Here is a tiny trained network, its code and every weight. The questions are about switching its units off for an input and a class, where a switched-off unit gives its printed mean instead of its output.

import numpy as np


def w(rows, s, z=0):
    codes = np.array(rows[::2]) - 128.0
    scale = np.full(codes.shape[1], s)
    scale[-1] = z or s
    return codes * scale


def norm(h):
    return h / np.sqrt((h * h).mean(-1, keepdims=True) + 1e-5)


def f(y):
    return np.maximum(y, 0)


def log_softmax(a):
    a = a - a.max(-1, keepdims=True)
    return a - np.log(np.exp(a).sum(-1, keepdims=True))


def net(x, mask):
    res = np.array(x, float).reshape(1, 7) / 4 @ E
    u = 0
    for l in range(3):
        y = f(norm(res) @ A[l][:, :-1].T + A[l][:, -1])
        res = res + np.where(mask[u : u + 12], y, B[l][:, -1]) @ B[l][:, :-1]
        u += 12
    return log_softmax(norm(res)[-1] @ U[:, :-1].T + U[:, -1])


A, B = {}, {}
E = w([
[235,2,58,126,62],'x0',
[50,247,99,89,41],'x1',
[183,142,70,74,189],'x2',
[94,158,110,201,144],'x3',
[154,123,203,189,179],'x4',
[151,176,171,45,145],'x5',
[243,223,193,210,57],'x6',
],0.0035)
A[0] = w([
[126,145,157,226,80,122],'L0N1',
[147,234,113,124,187,121],'L0N2',
[118,72,127,115,162,1],'L0N3',
[55,119,63,85,217,61],'L0N4',
[82,66,91,183,140,232],'L0N5',
[120,207,251,193,158,85],'L0N6',
[183,129,228,151,218,49],'L0N7',
[170,7,142,108,207,102],'L0N8',
[106,125,132,143,232,128],'L0N9',
[147,1,185,68,64,92],'L0N10',
[165,238,56,163,192,132],'L0N11',
[85,99,125,112,208,136],'L0N12',
],0.006,0.0025)
B[0] = w([
[127,186,70,139,167,212],'L0N1',
[77,73,131,99,94,208],'L0N2',
[98,167,150,146,65,147],'L0N3',
[78,153,85,113,119,207],'L0N4',
[190,193,203,120,97,242],'L0N5',
[120,111,164,157,219,254],'L0N6',
[155,93,130,142,171,209],'L0N7',
[147,110,129,113,30,239],'L0N8',
[142,62,142,204,61,204],'L0N9',
[154,93,167,32,189,223],'L0N10',
[181,130,199,1,83,207],'L0N11',
[35,182,31,227,112,203],'L0N12',
],0.0054,0.0036)
A[1] = w([
[209,126,166,128,142,188],'L1N1',
[42,197,42,148,104,83],'L1N2',
[122,118,91,102,214,146],'L1N3',
[228,136,96,81,114,63],'L1N4',
[94,23,92,181,223,203],'L1N5',
[74,255,175,135,111,97],'L1N6',
[167,77,69,158,114,162],'L1N7',
[155,110,203,218,111,139],'L1N8',
[120,122,177,202,122,72],'L1N9',
[158,117,64,181,128,3],'L1N10',
[209,153,110,224,151,209],'L1N11',
[187,206,101,127,78,81],'L1N12',
],0.0069,0.0026)
B[1] = w([
[25,84,83,79,144,243],'L1N1',
[209,175,131,106,65,230],'L1N2',
[90,135,79,222,62,156],'L1N3',
[127,2,101,161,136,211],'L1N4',
[21,173,205,73,124,221],'L1N5',
[107,30,146,100,45,252],'L1N6',
[121,92,153,128,71,194],'L1N7',
[79,110,67,156,221,245],'L1N8',
[142,83,141,117,208,190],'L1N9',
[87,124,101,228,82,138],'L1N10',
[66,90,59,167,154,242],'L1N11',
[81,102,129,217,75,188],'L1N12',
],0.0048,0.0038)
A[2] = w([
[84,146,131,108,107,114],'L2N1',
[94,181,92,180,133,7],'L2N2',
[143,144,50,78,86,254],'L2N3',
[107,181,105,138,64,144],'L2N4',
[121,61,131,105,118,157],'L2N5',
[39,99,118,128,101,30],'L2N6',
[81,106,117,93,131,137],'L2N7',
[27,79,147,146,118,135],'L2N8',
[128,186,179,106,127,185],'L2N9',
[100,200,147,91,133,182],'L2N10',
[201,90,98,151,146,39],'L2N11',
[109,254,157,110,173,178],'L2N12',
],0.0094,0.002)
B[2] = w([
[220,207,97,66,141,173],'L2N1',
[177,59,113,89,113,149],'L2N2',
[114,134,128,168,253,215],'L2N3',
[103,163,204,86,151,186],'L2N4',
[190,189,127,89,100,206],'L2N5',
[150,160,181,218,84,212],'L2N6',
[229,170,150,178,122,194],'L2N7',
[126,185,91,113,87,254],'L2N8',
[108,22,145,99,102,152],'L2N9',
[203,99,95,116,131,166],'L2N10',
[125,58,171,67,138,148],'L2N11',
[213,33,149,120,76,158],'L2N12',
],0.0055,0.0073)
U = w([
[153,195,72,94,185,4],'0',
[70,120,158,157,251,83],'1',
[182,62,128,63,130,205],'2',
[114,100,85,203,102,112],'3',
[123,200,158,109,60,179],'4',
],0.019,0.0037)

Each question gives the input, the list of numbers given to net, and the class t.
The units are the neurons (one row each of A and B). Each row of codes is followed by its name. A weight is (code - 128) times the scale printed after its matrix; where a second scale follows, it is the last column's (A, B and U).
mask holds one flag per neuron, layer by layer. A switched-off neuron (its flag False) gives its mean, the last column of its row in B, instead of its output. The means were averaged over made-up inputs and are rounded, as every weight is.
A unit's drop is (log p(t) with every unit on - log p(t) with that unit switched off) / (log p(t) with every unit on - log p(t) with every unit switched off).
The circuit of an input: a set's keep is (log p(t) with only the set's units on - log p(t) with every unit switched off) / (log p(t) with every unit on - log p(t) with every unit switched off). Starting from the 12 units with the biggest drops (on a tie, the unit counted first), units are removed one at a time, each time the one whose removal leaves the highest keep (on an exact tie, the one counted first), for as long as the keep stays at least 0.8.
circuit, biggest first: the units of the circuit, biggest drop first
k most important neurons: the k neurons with the biggest drops, biggest first
top k neurons in layer l: the k neurons of layer l with the biggest drops, biggest first
drop of u: that unit's drop, to one decimal
input [-5,-3,-4,5,2,-8,-3], class 3: top 4 neurons in layer 0 : L0N12, L0N10, L0N1, L0N7
input [-1,-2,4,-2,-7,-2,6], class 2: circuit, biggest first : L1N4
input [5,4,-7,6,8,-1,4], class 1: circuit, biggest first : L0N6, L1N8
input [-8,6,8,2,-5,3,1], class 2: circuit, biggest first : L2N12, L2N10
input [-1,3,6,5,-2,6,3], class 2: top 2 neurons in layer 0 : L0N11, L0N12
input [-8,-3,-1,-4,-1,3,6], class 2: 2 most important neurons : L2N12, L0N11
input [5,-8,3,5,-2,-5,-4], class 3: 4 most important neurons : L0N11, L0N12, L1N5, L1N10
input [-7,-8,-6,-6,-2,5,-3], class 4: 4 most important neurons : L2N3, L2N8, L1N5, L0N8
input [-3,2,6,6,6,0,0], class 4: 2 most important neurons : L0N11, L0N2
input [-7,3,5,5,-4,7,-6], class 4: top 2 neurons in layer 1 : L1N6, L1N8
input [-8,3,-3,6,7,-4,4], class 1: 2 most important neurons : L0N6, L1N9
input [7,-1,-8,0,0,3,6], class 3: top 3 neurons in layer 1 : L1N11, L1N1, L1N12
input [7,7,-1,-6,0,4,-6], class 0: top 2 neurons in layer 2 : L2N3, L2N12
input [-8,-1,1,-2,2,-1,4], class 1: circuit, biggest first : L0N6
input [-8,4,0,-1,-1,2,5], class 2: drop of L2N12 : 0.2
input [-6,2,8,4,7,-7,-6], class 4: drop of L0N3 : 0.0
input [1,-4,-2,5,4,-4,7], class 1: drop of L0N6 : 0.1
input [6,4,-3,6,-4,7,-3], class 0: drop of L2N3 : 0.5
